Below are the code and all the weights of a small trained network. Each question names an input and a target symbol and asks about switching units off, where a switched-off unit gives its printed mean instead of its output.

import numpy as np


def w(rows, s, z=0):
    codes = np.array(rows[::2]) - 128.0
    scale = np.full(codes.shape[1], s)
    scale[-1] = z or s
    return codes * scale


def f(y):
    return y / 2 * (1 + np.tanh(0.7978845608 * (y + 0.044715 * y**3)))


def softmax(a):
    e = np.exp(a - a.max(-1, keepdims=True))
    return e / e.sum(-1, keepdims=True)


def log_softmax(a):
    a = a - a.max(-1, keepdims=True)
    return a - np.log(np.exp(a).sum(-1, keepdims=True))


def net(x, mask):
    ids = ['αβδεζηθμξστφψω'.index(c) for c in x.split()]
    T = len(ids)
    res = E[ids] + P[:T]
    r = res
    for j in range(3):
        rows = slice(3 * j, 3 * j + 3)
        q, k, v = (r @ M[0][rows].T for M in (Q, K, V))
        z = softmax(np.where(np.tri(T) > 0, q @ k.T / 3**0.5, -1e9)) @ v
        o = O[0][rows]
        res = res + np.where(mask[j], z, o[:, -1]) @ o[:, :-1]
    y = f(res @ A[0][:, :-1].T + A[0][:, -1])
    res = res + np.where(mask[3:11], y, B[0][:, -1]) @ B[0][:, :-1]
    return log_softmax(res[-1] @ U[:, :-1].T + U[:, -1])


Q, K, V, O, A, B = {}, {}, {}, {}, {}, {}
E = w([
[118,106,130],'α',
[123,112,133],'β',
[119,110,138],'δ',
[144,109,126],'ε',
[106,67,145],'ζ',
[164,94,130],'η',
[141,75,131],'θ',
[202,97,113],'μ',
[100,241,125],'ξ',
[251,208,126],'σ',
[42,100,206],'τ',
[143,251,208],'φ',
[209,66,212],'ψ',
[64,174,4],'ω',
],0.016)
P = w([
[5,65,99],'0',
[32,74,127],'1',
[39,83,147],'2',
[38,74,151],'3',
[54,70,166],'4',
[83,55,160],'5',
[78,56,186],'6',
[80,25,189],'7',
[96,45,206],'8',
[117,39,205],'9',
[120,40,221],'10',
[132,28,233],'11',
[117,15,240],'12',
[91,19,204],'13',
],0.0028)
Q[0] = w([
[123,114,114],'H0',
[135,121,116],'H0',
[119,103,143],'H0',
[122,134,92],'H1',
[128,125,75],'H1',
[127,131,146],'H1',
[157,1,214],'H2',
[111,67,100],'H2',
[102,211,46],'H2',
],0.039)
K[0] = w([
[137,146,123],'H0',
[128,135,138],'H0',
[117,154,100],'H0',
[125,135,111],'H1',
[119,125,94],'H1',
[132,135,143],'H1',
[196,82,252],'H2',
[156,73,122],'H2',
[83,139,24],'H2',
],0.035)
V[0] = w([
[97,146,95],'H0',
[176,150,86],'H0',
[111,177,171],'H0',
[109,114,6],'H1',
[169,165,142],'H1',
[72,166,115],'H1',
[148,144,151],'H2',
[84,165,175],'H2',
[173,171,117],'H2',
],0.014)
O[0] = w([
[101,144,179,145],'H0',
[157,149,154,102],'H0',
[118,163,80,162],'H0',
[152,111,254,2],'H1',
[157,149,93,141],'H1',
[109,155,162,119],'H1',
[140,132,94,152],'H2',
[103,147,94,172],'H2',
[164,149,131,120],'H2',
],0.017,0.0053)
A[0] = w([
[197,153,101,36],'N0',
[133,101,130,112],'N1',
[120,78,126,94],'N2',
[119,127,136,61],'N3',
[128,82,135,113],'N4',
[167,34,155,92],'N5',
[106,1,136,7],'N6',
[133,129,158,92],'N7',
],0.0088,0.014)
B[0] = w([
[115,113,136,140],'N0',
[129,125,105,70],'N1',
[128,106,83,83],'N2',
[128,133,1,4],'N3',
[131,103,103,127],'N4',
[157,98,162,240],'N5',
[96,76,134,106],'N6',
[113,108,108,97],'N7',
],0.033,0.0012)
U = w([
[86,113,108,111],'α',
[94,124,112,100],'β',
[82,125,107,157],'δ',
[127,121,111,163],'ε',
[60,71,87,115],'ζ',
[151,98,98,135],'η',
[112,68,91,254],'θ',
[225,100,98,72],'μ',
[93,222,141,248],'ξ',
[254,215,109,185],'σ',
[3,117,79,101],'τ',
[113,212,46,6],'φ',
[163,67,3,7],'ψ',
[102,155,164,228],'ω',
],0.008,0.0054)

Each question gives the input, a string of symbols that net reads in full, and the target symbol t.
The units are the heads (3 rows each of Q, K, V and O) and the neurons (one row each of A and B). Each row of codes is followed by its name. A weight is (code - 128) times the scale printed after its matrix; where a second scale follows, it is the last column's (O, A, B and U).
mask holds one flag per unit, heads first, then neurons. A switched-off unit (its flag False) gives its mean, the last column of its rows in O or B, instead of its output. The means were averaged over made-up inputs and are rounded, as every weight is.
A unit's drop is (log p(t) with every unit on - log p(t) with that unit switched off) / (log p(t) with every unit on - log p(t) with every unit switched off).
The circuit of an input: a set's keep is (log p(t) with only the set's units on - log p(t) with every unit switched off) / (log p(t) with every unit on - log p(t) with every unit switched off). Starting from all 11 units, units are removed one at a time, each time the one whose removal leaves the highest keep (on an exact tie, the one counted first), for as long as the keep stays at least 0.8.
circuit, biggest first: the units of the circuit, biggest drop first
unit that matters most: the unit with the biggest drop
k most important neurons: the k neurons with the biggest drops, biggest first
heads that matter: for each layer, one digit per head in row order, 1 if its drop is at least 0.15 and else 0, layers parted by /
input φ ζ ψ σ ψ η σ σ τ ε μ, target ψ: unit that matters most => H1
input θ ζ ζ, target ζ: circuit, biggest first => N6, H2, H0, H1
input ζ β δ τ θ, target τ: 2 most important neurons => N5, N6
input α τ φ ζ ξ ζ τ τ θ, target τ: circuit, biggest first => H2, H1
input θ σ ε ζ ψ η φ ε η θ ε ζ, target ψ: circuit, biggest first => H1, H0
input μ σ ζ μ θ, target μ: circuit, biggest first => H1, H2, H0, N5
input ξ ξ ξ δ, target ξ: circuit, biggest first => H1, H0
input θ β θ φ σ θ σ θ, target σ: circuit, biggest first => H2, H0
input ψ ψ μ σ τ ω δ β ξ τ φ, target φ: heads that matter => 010
input η φ ξ θ ψ θ σ η ε ξ ξ ε φ ξ, target φ: heads that matter => 011
input ψ ζ τ ε ε ε ψ μ θ ψ φ, target ψ: heads that matter => 110
input θ ψ μ, target μ: circuit, biggest first => H0, H1, N5, H2
input δ σ β, target σ: heads that matter => 001
input σ φ τ τ ω ω δ θ θ δ θ σ η, target σ: circuit, biggest first => H2
input β τ σ σ σ μ ζ φ ξ ξ φ ζ β, target φ: heads that matter => 011
input ω δ η, target ω: heads that matter => 110
input θ ξ ξ ε ξ θ θ τ δ ξ σ δ μ, target σ: heads that matter => 001
input ω ξ δ ψ, target ψ: heads that matter => 010
input ε ζ ω α τ σ α μ μ, target μ: heads that matter => 111
input τ ζ ε, target τ: unit that matters most => H2
input ξ ξ ε η φ φ τ θ α ω ε σ ε, target σ: heads that matter => 001
